Below are the code and all the weights of a small trained network. Each question names an input and a class and asks about switching units off, where a switched-off unit gives its printed mean instead of its output.

import numpy as np


def w(rows, s, z=0):
    codes = np.array(rows[::2]) - 128.0
    scale = np.full(codes.shape[1], s)
    scale[-1] = z or s
    return codes * scale


def norm(h):
    return h / np.sqrt((h * h).mean(-1, keepdims=True) + 1e-5)


def f(y):
    return np.maximum(y, 0)


def log_softmax(a):
    a = a - a.max(-1, keepdims=True)
    return a - np.log(np.exp(a).sum(-1, keepdims=True))


def net(x, mask):
    res = np.array(x, float).reshape(1, 4) / 4 @ E
    u = 0
    for l in range(2):
        y = f(norm(res) @ A[l][:, :-1].T + A[l][:, -1])
        res = res + np.where(mask[u : u + 4], y, B[l][:, -1]) @ B[l][:, :-1]
        u += 4
    return log_softmax(norm(res)[-1] @ U[:, :-1].T + U[:, -1])


A, B = {}, {}
E = w([
[84,69,29,115,58,137],'x0',
[47,207,79,164,151,23],'x1',
[69,4,211,80,105,2],'x2',
[222,98,56,204,150,80],'x3',
],0.0013)
A[0] = w([
[65,101,1,49,4,159,31],'L0N1',
[178,203,84,128,150,231,6],'L0N2',
[67,147,174,33,92,191,17],'L0N3',
[34,187,115,43,128,156,102],'L0N4',
],0.0034,0.0017)
B[0] = w([
[106,164,188,175,203,229,250],'L0N1',
[80,87,158,84,70,63,251],'L0N2',
[253,91,63,120,140,64,211],'L0N3',
[210,116,63,179,138,42,219],'L0N4',
],0.0047,0.0018)
A[1] = w([
[137,156,253,107,223,99,91],'L1N1',
[178,184,160,59,206,100,16],'L1N2',
[155,249,106,128,49,171,42],'L1N3',
[144,199,216,108,136,131,2],'L1N4',
],0.0034,0.0012)
B[1] = w([
[79,150,96,120,80,191,254],'L1N1',
[132,123,75,171,193,207,199],'L1N2',
[65,23,255,30,64,40,197],'L1N3',
[104,103,72,183,187,144,169],'L1N4',
],0.0049,0.0016)
U = w([
[77,88,209,68,52,84,85],'0',
[255,126,53,149,160,95,81],'1',
[82,154,124,174,199,237,41],'2',
[154,155,130,117,125,128,253],'3',
],0.0087,0.0029)

Each question gives the input, the list of numbers given to net, and the class t.
The units are the neurons (one row each of A and B). Each row of codes is followed by its name. A weight is (code - 128) times the scale printed after its matrix; where a second scale follows, it is the last column's (A, B and U).
mask holds one flag per neuron, layer by layer. A switched-off neuron (its flag False) gives its mean, the last column of its row in B, instead of its output. The means were averaged over made-up inputs and are rounded, as every weight is.
A unit's drop is (log p(t) with every unit on - log p(t) with that unit switched off) / (log p(t) with every unit on - log p(t) with every unit switched off).
The circuit of an input: a set's keep is (log p(t) with only the set's units on - log p(t) with every unit switched off) / (log p(t) with every unit on - log p(t) with every unit switched off). Starting from all 8 units, units are removed one at a time, each time the one whose removal leaves the highest keep (on an exact tie, the one counted first), for as long as the keep stays at least 0.8.
units of the circuit, in order: the units of the circuit, biggest drop first
k most important neurons: the k neurons with the biggest drops, biggest first
top k neurons in layer l: the k neurons of layer l with the biggest drops, biggest first
drop of u: that unit's drop, to one decimal
input [-6,-6,-7,-2], class 0: units of the circuit, in order : (L1N3; L0N2)
input [5,0,3,-2], class 2: units of the circuit, in order : (L0N1)
input [-4,-3,-5,-7], class 1: units of the circuit, in order : (L0N3; L0N4)
input [2,5,2,-8], class 1: units of the circuit, in order : (L0N4; L0N3)
input [5,6,-7,7], class 0: top 3 neurons in layer 1 : (L1N3; L1N2; L1N4)
input [7,0,6,-2], class 2: units of the circuit, in order : (L0N1; L0N2)
input [-6,2,5,-6], class 1: 3 most important neurons : (L0N3; L0N4; L0N1)
input [-8,6,7,-6], class 2: top 2 neurons in layer 1 : (L1N2; L1N3)
input [4,-6,-6,-4], class 0: 2 most important neurons : (L0N2; L1N3)
input [-8,4,1,5], class 2: units of the circuit, in order : (L0N4; L1N1)
input [-6,-2,2,-6], class 1: 3 most important neurons : (L0N3; L0N1; L0N4)
input [8,-2,5,-4], class 2: 3 most important neurons : (L0N1; L0N2; L1N3)
input [-4,-4,-5,1], class 0: top 2 neurons in layer 0 : (L0N1; L0N2)
input [2,4,0,-7], class 1: units of the circuit, in order : (L0N4)
input [2,-3,5,-6], class 1: top 3 neurons in layer 0 : (L0N3; L0N4; L0N2)
input [-6,4,-8,-8], class 0: drop of L0N2 : 0.3
input [4,-6,-4,-6], class 1: drop of L0N4 : 0.3
input [-4,-3,-5,2], class 0: drop of L0N1 : 0.2
